Below is a small trained network, with its code and all its weights. Each question gives an input and a target symbol and asks what happens when units are switched off, that is, made to give their printed mean instead of their output.

import numpy as np


def w(rows, s, z=0):
    codes = np.array(rows[::2]) - 128.0
    scale = np.full(codes.shape[1], s)
    scale[-1] = z or s
    return codes * scale


def norm(h):
    return h / np.sqrt((h * h).mean(-1, keepdims=True) + 1e-5)


def f(y):
    return np.maximum(y, 0)


def softmax(a):
    e = np.exp(a - a.max(-1, keepdims=True))
    return e / e.sum(-1, keepdims=True)


def log_softmax(a):
    a = a - a.max(-1, keepdims=True)
    return a - np.log(np.exp(a).sum(-1, keepdims=True))


def net(x, mask):
    ids = ['αβγηθλξστφω'.index(c) for c in x.split()]
    T = len(ids)
    res = E[ids] + P[:T]
    r = norm(res)
    for j in range(2):
        rows = slice(3 * j, 3 * j + 3)
        q, k, v = (r @ M[0][rows].T for M in (Q, K, V))
        z = softmax(np.where(np.tri(T) > 0, q @ k.T / 3**0.5, -1e9)) @ v
        o = O[0][rows]
        res = res + np.where(mask[j], z, o[:, -1]) @ o[:, :-1]
    y = f(norm(res) @ A[0][:, :-1].T + A[0][:, -1])
    res = res + np.where(mask[2:14], y, B[0][:, -1]) @ B[0][:, :-1]
    return log_softmax(norm(res)[-1] @ U[:, :-1].T + U[:, -1])


Q, K, V, O, A, B = {}, {}, {}, {}, {}, {}
E = w([
[107,202,118,54,138,4,160,138],'α',
[136,237,102,128,110,30,125,182],'β',
[145,102,94,144,85,37,193,74],'γ',
[124,124,122,204,48,71,150,129],'η',
[65,80,178,98,90,71,143,80],'θ',
[130,55,109,134,119,24,194,183],'λ',
[182,154,77,183,155,119,136,56],'ξ',
[98,108,139,154,223,91,120,69],'σ',
[79,114,145,212,173,137,110,194],'τ',
[164,99,168,96,96,151,25,141],'φ',
[189,103,88,67,159,192,115,171],'ω',
],0.0021)
P = w([
[33,103,3,113,94,168,59,105],'0',
[99,104,61,148,115,100,92,127],'1',
[114,103,70,144,117,106,94,131],'2',
[125,109,91,146,125,114,105,125],'3',
[144,120,116,155,116,93,127,123],'4',
[145,122,128,149,132,90,130,129],'5',
[144,115,141,143,131,96,142,129],'6',
[151,123,155,136,130,103,151,120],'7',
[163,122,167,151,133,96,154,130],'8',
[166,124,186,138,138,97,169,133],'9',
[164,128,191,145,136,99,179,124],'10',
[170,130,201,135,137,103,179,127],'11',
[173,136,206,138,143,111,179,116],'12',
],0.0024)
Q[0] = w([
[206,163,249,127,110,113,200,111],'head 0',
[114,107,65,82,67,123,90,129],'head 0',
[129,122,137,66,119,196,95,137],'head 0',
[186,173,254,118,123,129,215,144],'head 1',
[124,115,99,125,134,219,123,125],'head 1',
[177,98,178,183,144,116,105,93],'head 1',
],0.0071)
K[0] = w([
[187,112,221,162,182,95,182,148],'head 0',
[34,118,30,146,135,149,109,89],'head 0',
[89,195,43,134,100,63,161,106],'head 0',
[213,141,253,137,155,75,204,130],'head 1',
[65,166,106,129,57,81,118,133],'head 1',
[184,178,112,67,204,109,155,185],'head 1',
],0.0053)
V[0] = w([
[93,152,113,172,231,115,197,154],'head 0',
[101,107,159,159,161,160,69,224],'head 0',
[93,144,128,208,31,137,141,152],'head 0',
[40,88,194,122,115,55,123,118],'head 1',
[113,255,129,86,114,107,111,175],'head 1',
[106,200,168,195,160,133,67,33],'head 1',
],0.0039)
O[0] = w([
[64,130,42,169,195,105,154,110,50],'head 0',
[138,58,200,131,209,60,68,142,98],'head 0',
[52,127,213,115,120,127,170,73,185],'head 0',
[132,212,156,144,155,191,26,115,246],'head 1',
[108,212,118,54,125,50,125,154,4],'head 1',
[191,157,118,102,104,115,109,3,131],'head 1',
],0.0043,0.0012)
A[0] = w([
[109,117,93,71,73,133,76,114,118],'neuron 0',
[122,199,110,75,139,71,116,147,7],'neuron 1',
[24,128,3,86,88,232,172,149,143],'neuron 2',
[234,116,100,114,184,116,109,180,120],'neuron 3',
[171,42,84,161,112,98,130,214,118],'neuron 4',
[45,140,118,170,209,155,114,110,24],'neuron 5',
[170,141,116,64,159,247,137,147,164],'neuron 6',
[110,90,142,140,112,123,214,186,164],'neuron 7',
[183,118,84,175,114,130,161,57,64],'neuron 8',
[110,209,143,127,124,69,147,149,25],'neuron 9',
[214,119,239,127,119,151,92,134,79],'neuron 10',
[48,104,197,79,67,152,138,100,185],'neuron 11',
],0.0027,0.0013)
B[0] = w([
[200,151,175,91,122,134,160,145,159],'neuron 0',
[174,39,130,146,170,173,146,92,152],'neuron 1',
[204,91,235,229,123,2,121,180,172],'neuron 2',
[168,132,66,89,229,163,122,170,177],'neuron 3',
[131,165,55,62,142,234,156,95,189],'neuron 4',
[143,177,106,165,128,53,179,79,159],'neuron 5',
[169,54,181,109,159,59,238,174,162],'neuron 6',
[132,199,117,98,206,192,140,124,178],'neuron 7',
[115,182,142,85,203,164,146,192,196],'neuron 8',
[72,88,143,157,105,241,149,126,157],'neuron 9',
[202,178,125,185,200,87,176,162,252],'neuron 10',
[143,169,86,90,230,200,194,158,197],'neuron 11',
],0.0023,0.0024)
U = w([
[111,228,72,111,92,45,84,195,145],'α',
[78,201,111,8,140,28,142,133,164],'β',
[107,126,169,215,20,145,176,146,126],'γ',
[47,133,229,78,111,209,173,69,93],'η',
[137,155,169,81,95,252,48,117,254],'θ',
[31,120,146,222,162,161,98,202,34],'λ',
[176,96,78,140,55,103,236,42,163],'ξ',
[182,150,3,172,155,162,74,27,60],'σ',
[62,59,142,169,227,58,81,56,95],'τ',
[245,62,217,77,137,116,87,166,183],'φ',
[117,33,52,89,174,156,187,226,56],'ω',
],0.0047,0.0012)

Each question gives the input, a string of symbols that net reads in full, and the target symbol t.
The units are the heads (3 rows each of Q, K, V and O) and the neurons (one row each of A and B). Each row of codes is followed by its name. A weight is (code - 128) times the scale printed after its matrix; where a second scale follows, it is the last column's (O, A, B and U).
mask holds one flag per unit, heads first, then neurons. A switched-off unit (its flag False) gives its mean, the last column of its rows in O or B, instead of its output. The means were averaged over made-up inputs and are rounded, as every weight is.
A unit's drop is (log p(t) with every unit on - log p(t) with that unit switched off) / (log p(t) with every unit on - log p(t) with every unit switched off).
The circuit of an input: a set's keep is (log p(t) with only the set's units on - log p(t) with every unit switched off) / (log p(t) with every unit on - log p(t) with every unit switched off). Starting from the 12 units with the biggest drops (on a tie, the unit counted first), units are removed one at a time, each time the one whose removal leaves the highest keep (on an exact tie, the one counted first), for as long as the keep stays at least 0.8.
circuit, biggest first: the units of the circuit, biggest drop first
which heads matter: for each layer, one digit per head in row order, 1 if its drop is at least 0.15 and else 0, layers parted by /
drop of u: that unit's drop, to one decimal
input τ τ σ τ φ, target τ: circuit, biggest first : (head 0)
input ξ β λ, target ξ: circuit, biggest first : (head 1; head 0)
input β σ β γ φ γ φ α, target φ: which heads matter : 10
input γ ξ σ ξ θ ξ α, target ξ: circuit, biggest first : (head 0; head 1)
input ω γ β, target ω: which heads matter : 01
input τ γ ω φ γ η ξ φ α σ ω λ λ, target ω: which heads matter : 11
input θ λ η η η η β, target η: which heads matter : 10
input γ λ γ, target γ: circuit, biggest first : (head 0; neuron 2; head 1)
input τ ω β σ σ σ ξ γ, target σ: which heads matter : 11
input λ α γ θ, target λ: which heads matter : 01
input ξ φ η φ θ ξ φ β ω β ω φ, target ω: which heads matter : 01
input η η λ τ ω α ω τ ω ξ, target ω: circuit, biggest first : (head 1; head 0)
input σ τ η σ ω τ τ ξ τ γ θ, target τ: which heads matter : 10
input λ σ φ β θ ξ ω γ, target ω: circuit, biggest first : (head 1; head 0)
input ξ η θ β α φ φ γ, target φ: circuit, biggest first : (head 0)
input θ ξ θ α σ σ, target σ: circuit, biggest first : (head 0; head 1)
input λ φ ξ ξ θ β φ η β ω ω ξ λ, target ω: circuit, biggest first : (head 1; head 0; neuron 4)
input ξ ω γ σ σ β γ σ σ α θ, target σ: circuit, biggest first : (head 1; head 0)
input λ σ β τ φ σ φ σ β ω ω τ ω, target ω: which heads matter : 11
input ω ω λ θ, target ω: circuit, biggest first : (head 1)
input γ ξ θ σ α, target σ: which heads matter : 11
input ξ β ξ, target ξ: drop of neuron 1 : 0.0
input η β ξ η ξ ξ, target ξ: drop of head 1 : 0.6
input φ φ β, target φ: drop of head 0 : 1.3
input ξ β φ φ φ ξ, target φ: drop of head 0 : 1.1
